Here is a tiny trained network, its code and every weight. The questions are about switching its units off for an input and a target symbol, where a switched-off unit gives its printed mean instead of its output.

import numpy as np


def w(rows, s, z=0):
    codes = np.array(rows[::2]) - 128.0
    scale = np.full(codes.shape[1], s)
    scale[-1] = z or s
    return codes * scale


def f(y):
    return np.maximum(y, 0)


def softmax(a):
    e = np.exp(a - a.max(-1, keepdims=True))
    return e / e.sum(-1, keepdims=True)


def log_softmax(a):
    a = a - a.max(-1, keepdims=True)
    return a - np.log(np.exp(a).sum(-1, keepdims=True))


def net(x, mask):
    ids = ['αβγδεζηθπτψ'.index(c) for c in x.split()]
    T = len(ids)
    res = E[ids] + P[:T]
    u = 0
    for l in range(2):
        q, k, v = (res @ M[l].T for M in (Q, K, V))
        z = softmax(np.where(np.tri(T) > 0, q @ k.T / 4**0.5, -1e9)) @ v
        res = res + np.where(mask[u], z, O[l][:, -1]) @ O[l][:, :-1]
        u += 1
        y = f(res @ A[l][:, :-1].T + A[l][:, -1])
        res = res + np.where(mask[u : u + 4], y, B[l][:, -1]) @ B[l][:, :-1]
        u += 4
    return log_softmax(res[-1] @ U[:, :-1].T + U[:, -1])


Q, K, V, O, A, B = {}, {}, {}, {}, {}, {}
E = w([
[74,92,159,65,214,59,100,40,171],'α',
[89,120,160,131,182,94,170,143,70],'β',
[226,84,98,54,145,77,59,65,111],'γ',
[159,66,163,168,85,33,224,114,179],'δ',
[121,38,145,102,120,106,114,177,152],'ε',
[196,61,87,179,76,146,71,222,89],'ζ',
[93,151,44,163,66,157,173,56,108],'η',
[149,142,27,180,137,5,99,146,132],'θ',
[201,128,197,135,158,154,200,72,125],'π',
[119,58,241,202,153,137,98,147,109],'τ',
[187,128,99,49,195,232,87,118,102],'ψ',
],0.016)
P = w([
[121,13,3,62,142,159,231,108,174],'0',
[109,170,140,148,160,122,101,119,135],'1',
[130,155,147,157,157,118,86,100,115],'2',
[132,148,130,158,168,123,93,86,120],'3',
[138,137,126,156,156,125,84,78,126],'4',
[133,129,123,146,132,114,75,72,126],'5',
[140,113,129,142,124,120,65,86,117],'6',
[127,112,119,144,111,109,44,58,127],'7',
[117,112,120,142,104,124,49,64,109],'8',
[106,105,121,134,81,122,32,59,114],'9',
[110,114,122,121,59,121,18,50,106],'10',
],0.0067)
Q[0] = w([
[192,57,77,160,153,104,161,92,6],'0.h0',
[227,155,175,99,137,133,102,90,113],'0.h0',
[76,202,180,104,158,134,129,184,122],'0.h0',
[135,29,107,109,150,118,62,52,104],'0.h0',
],0.014)
K[0] = w([
[104,4,68,186,190,176,117,99,163],'0.h0',
[77,91,131,94,62,89,140,142,106],'0.h0',
[148,206,161,130,72,149,115,142,253],'0.h0',
[180,78,75,103,161,140,241,135,94],'0.h0',
],0.014)
V[0] = w([
[186,143,153,78,20,128,135,136,170],'0.h0',
[23,79,131,70,18,129,87,78,7],'0.h0',
[152,176,133,63,96,189,182,124,100],'0.h0',
[120,180,125,132,149,123,209,238,104],'0.h0',
],0.011)
O[0] = w([
[197,127,116,138,93,124,168,112,176,2],'0.h0',
[170,109,94,184,254,91,109,128,107,100],'0.h0',
[202,115,124,120,117,153,130,55,75,82],'0.h0',
[108,105,133,113,85,101,147,161,11,67],'0.h0',
],0.0085,0.0043)
A[0] = w([
[124,55,199,81,181,227,155,139,116,98],'0.n0',
[120,153,226,164,163,148,243,128,113,213],'0.n1',
[162,219,8,32,139,94,150,192,111,88],'0.n2',
[135,83,196,229,120,143,181,165,127,5],'0.n3',
],0.012,0.0025)
B[0] = w([
[80,153,237,214,124,126,183,160,167,220],'0.n0',
[132,82,142,83,35,111,90,68,69,253],'0.n1',
[155,111,196,254,149,90,96,74,117,159],'0.n2',
[100,133,30,125,72,122,58,119,148,201],'0.n3',
],0.0092,0.0073)
Q[1] = w([
[102,91,164,250,46,75,46,22,167],'1.h0',
[86,106,162,195,83,97,31,47,138],'1.h0',
[144,79,134,160,125,95,126,83,125],'1.h0',
[148,147,153,113,129,119,144,115,167],'1.h0',
],0.023)
K[1] = w([
[107,1,109,187,132,158,195,75,183],'1.h0',
[125,2,121,190,162,132,234,104,124],'1.h0',
[166,89,134,120,115,145,199,130,131],'1.h0',
[197,153,171,83,119,125,114,120,125],'1.h0',
],0.019)
V[1] = w([
[3,175,136,115,123,239,117,13,72],'1.h0',
[176,227,48,164,114,76,183,36,126],'1.h0',
[161,239,94,177,15,121,31,215,78],'1.h0',
[162,77,73,103,48,84,200,149,142],'1.h0',
],0.007)
O[1] = w([
[101,54,105,144,132,50,206,97,163,157],'1.h0',
[109,203,194,191,118,87,178,136,134,89],'1.h0',
[121,139,121,102,133,133,2,52,144,4],'1.h0',
[130,225,73,96,162,139,148,162,120,147],'1.h0',
],0.0084,0.014)
A[1] = w([
[149,55,124,140,166,125,212,113,114,89],'1.n0',
[110,30,99,163,174,170,146,75,102,6],'1.n1',
[120,162,149,126,136,108,199,128,134,54],'1.n2',
[56,143,195,45,245,186,187,46,111,234],'1.n3',
],0.012,0.002)
B[1] = w([
[168,240,136,49,79,78,7,195,138,251],'1.n0',
[97,152,152,146,195,180,238,64,110,219],'1.n1',
[124,82,102,113,173,67,151,84,148,179],'1.n2',
[106,1,89,197,133,209,170,62,104,167],'1.n3',
],0.0081,0.026)
U = w([
[49,99,137,111,151,99,124,164,27,225],'α',
[191,112,132,59,199,137,40,95,174,57],'β',
[163,111,166,198,130,183,179,142,185,165],'γ',
[73,203,80,128,141,165,166,111,170,60],'δ',
[184,39,67,161,102,169,131,228,87,252],'ε',
[2,100,164,186,80,129,91,157,166,76],'ζ',
[116,111,109,197,175,55,95,135,128,1],'η',
[50,113,163,71,193,130,103,202,230,197],'θ',
[112,60,71,118,58,93,128,129,179,218],'π',
[66,58,101,110,187,125,105,105,216,133],'τ',
[188,121,213,103,79,165,151,82,144,52],'ψ',
],0.0057,0.0027)

Each question gives the input, a string of symbols that net reads in full, and the target symbol t.
The units are the heads (4 rows each of Q, K, V and O) and the neurons (one row each of A and B). Each row of codes is followed by its name. A weight is (code - 128) times the scale printed after its matrix; where a second scale follows, it is the last column's (O, A, B and U).
mask holds one flag per unit, layer by layer, with each layer's heads first. A switched-off unit (its flag False) gives its mean, the last column of its rows in O or B, instead of its output. The means were averaged over made-up inputs and are rounded, as every weight is.
A unit's drop is (log p(t) with every unit on - log p(t) with that unit switched off) / (log p(t) with every unit on - log p(t) with every unit switched off).
The circuit of an input: a set's keep is (log p(t) with only the set's units on - log p(t) with every unit switched off) / (log p(t) with every unit on - log p(t) with every unit switched off). Starting from all 10 units, units are removed one at a time, each time the one whose removal leaves the highest keep (on an exact tie, the one counted first), for as long as the keep stays at least 0.8.
units of the circuit, in order: the units of the circuit, biggest drop first
unit that matters most: the unit with the biggest drop
k most important neurons: the k neurons with the biggest drops, biggest first
top k neurons in layer l: the k neurons of layer l with the biggest drops, biggest first
drop of u: that unit's drop, to one decimal
input δ π ζ β δ η τ δ ε ε, target δ: units of the circuit, in order	1.h0, 0.h0
input π ε β δ β α δ θ ε, target π: units of the circuit, in order	0.h0, 1.n1
input γ ε θ θ δ α β π β δ γ, target γ: 4 most important neurons	1.n0, 0.n3, 0.n2, 0.n1
input γ η α α β ε π δ α τ α, target γ: units of the circuit, in order	1.h0, 0.h0, 1.n0
input α δ δ θ α ψ, target θ: 2 most important neurons	1.n0, 0.n0
input β θ η η ψ η ζ, target α: units of the circuit, in order	0.h0
input ε β β θ ψ τ η, target ε: top 3 neurons in layer 1	1.n1, 1.n0, 1.n2
input π γ π δ α, target π: units of the circuit, in order	0.h0, 1.n1, 1.n3
input ψ π π ψ, target ψ: 2 most important neurons	1.n0, 0.n2
input θ α η β β ε, target ζ: 2 most important neurons	0.n2, 1.n0
input τ δ β ε ε β, target τ: 2 most important neurons	0.n3, 1.n0
input ε τ β β β ψ, target ε: 3 most important neurons	0.n2, 1.n1, 1.n3
input ζ β α ζ ζ ε π γ β ε ε, target β: top 2 neurons in layer 1	1.n1, 1.n3
input τ β β η, target τ: units of the circuit, in order	1.h0, 0.n3, 1.n0
input ψ α θ θ β δ, target ψ: unit that matters most	1.h0
input β β β η δ γ η β γ, target α: top 2 neurons in layer 1	1.n1, 1.n2
input π ε θ β ζ β, target π: top 3 neurons in layer 1	1.n1, 1.n2, 1.n3
input τ δ δ β β π ε ε δ η ε, target τ: top 2 neurons in layer 0	0.n0, 0.n3
input ψ ε β τ θ δ δ β ζ, target ψ: 2 most important neurons	0.n0, 1.n1
input β ψ δ β γ β ε δ β δ, target α: top neuron in layer 0	0.n0
input δ β δ ζ ε θ, target δ: top 2 neurons in layer 1	1.n0, 1.n3
input γ β ε ε, target γ: units of the circuit, in order	1.h0, 1.n0, 0.h0
input ε β α ψ η ε δ, target ε: 2 most important neurons	1.n0, 1.n1
input δ ε β η ζ, target δ: units of the circuit, in order	1.h0, 0.h0
input ε π ε ζ τ α η, target ε: 3 most important neurons	1.n1, 1.n0, 0.n0
input τ θ α τ, target τ: top 2 neurons in layer 1	1.n0, 1.n1
input δ β δ β, target δ: units of the circuit, in order	1.h0
input ε ε ψ β ψ δ β, target ε: top 3 neurons in layer 1	1.n1, 1.n0, 1.n2
input ψ ψ ζ β β α ζ, target ψ: drop of 0.n0	0.2
input δ β ε θ γ τ ζ δ, target δ: drop of 1.h0	1.7
